m =
[[121 121 134 127 127 121 124 139 119 118 128 127 131 111 127]
 [129 124 123 130 125 126 128 126 128 129 130 132 129 127 126]
 [105 152 135 117 138 124 119 136 109 119 116 100 124 118 137]
 [132 133 127 129 129 134 132 121 135 135 127 127 127 142 129]
 [145 124 123 131 127 135 133 118 141 137 133 142 126 140 126]
 [138 125 116 123 128 123 120 127 120 123 134 142 121 107 129]
 [135 122 127 123 129 123 120 134 120 119 133 139 124 104 130]
 [126 131 134 128 130 131 130 129 131 129 126 123 129 133 129]
 [117 143 131 121 134 127 123 132 118 124 121 113 124 123 134]
 [134 128 121 125 129 126 124 126 124 127 131 135 124 119 129]
 [112 127 112 133 120 119 129 122 120 131 126 121 133 130 121]
 [121 133 143 129 131 134 133 131 134 130 123 115 132 143 130]
 [127 136 119 128 128 129 129 120 129 135 126 125 126 137 128]
 [134 123 114 129 124 123 126 123 125 129 133 140 125 120 125]
 [142 127 138 127 131 137 131 128 140 131 131 134 126 136 131]
 [121 105 155 135 123 125 132 149 132 115 130 128 142 119 124]]
Rows and columns are numbered from 0.
Read off the entry in the top-right corner.
127
The entry just left of the largest entry is 105
The entry at row 0, column 1 is 121
The top-left entry -> 121
Read off the entry at row 0, column 2.
134
Read off the entry in the bottom-left corner.
121
Read off the entry in row 1 and column 0.
129
Read off the entry at row 2, column 0.
105
The smallest entry -> 100
Read off the bottom-right entry.
124
Read off the entry directly above the largest entry.
138
The entry just right of the smallest entry: 124
Read off the entry at row 2, column 2.
135
The top entry of the column that holds the smallest entry is 127
Read off the entry in row 1 and column 2.
123
Read off the entry directly below 152.
133
The entry directly below the smallest entry: 127

[125 136 150 102 109 128  99 103 123 105]
The entry just right of 109: 128
Give the entry just left of the largest entry.
Answer: 136
Give the largest entry.
Answer: 150

Questions about the table below. Indices start at 0.
1) Read off the bottom-right entry.
2) Read off the entry at row 2, column 0.
3) Read off the bottom-left entry.
4) Read off the entry at row 0, column 0.
5) Read off the entry at row 1, column 1.
6) Read off the entry directly below 143.
[[119 147 120 112 124 150 123 134 120 119 107]
 [132 116 132 132 123 149 150 150 129 119 110]
 [145 105 114 129 125 126 124 141 118 117 120]
 [147 113 139 119 114 112 149 123 134 142 115]
 [115 128 138 147 128 118 149 116 131 127 141]
 [128 136 105 133 109 149 114 136 106 139 119]
 [147 113 144 121 115 134 146 133 115 105 120]
 [119 118 122 110 146 129 108 140 123 120 116]
 [122 150 109 105 108 126 123 138 150 105 147]
 [144 135 143 142 116 125 131 111 147 105 129]
 [123 148 150 132 145 125 110 135 109 146 105]
 [122 122 110 151 151 113 110 126 145 129 148]
 [128 148 121 131 142 133 108 150 126 115 137]
 [128 122 130 118 113 105 144 129 109 139 108]]
1) 108
2) 145
3) 128
4) 119
5) 116
6) 150

Read these off the table that follows.
1) Give the third entry, reading row by row.
2) Give the entry just right of the smallest entry.
3) Give the third entry on the diagonal from the top-right corner.
4) Give the first entry in the row that holds the largest entry.
5) Give the entry in the top-right corner.
6) Give the entry just left of 128.
7) Give the entry in the top-left corner.
8) Give the largest entry in the last column.
[[120 123 138 131 128 126]
 [120 120 120 135 133 139]
 [125 122 120 115 143 132]
 [121 122 146 123 140 136]
 [137 126 151 121 122 119]]
1) 138
2) 143
3) 115
4) 137
5) 126
6) 131
7) 120
8) 139

arr =
[[144 134 117 108]
 [117 135 151 139]
 [132 139 151 115]]
Which number is the fourth entry, reading row by row?
Answer: 108
The bottom-right entry -> 115
Which number is the entry in the bottom-left corner?
Answer: 132
The largest entry in the first column is 144
The second entry on the diagonal from the top-right corner -> 151
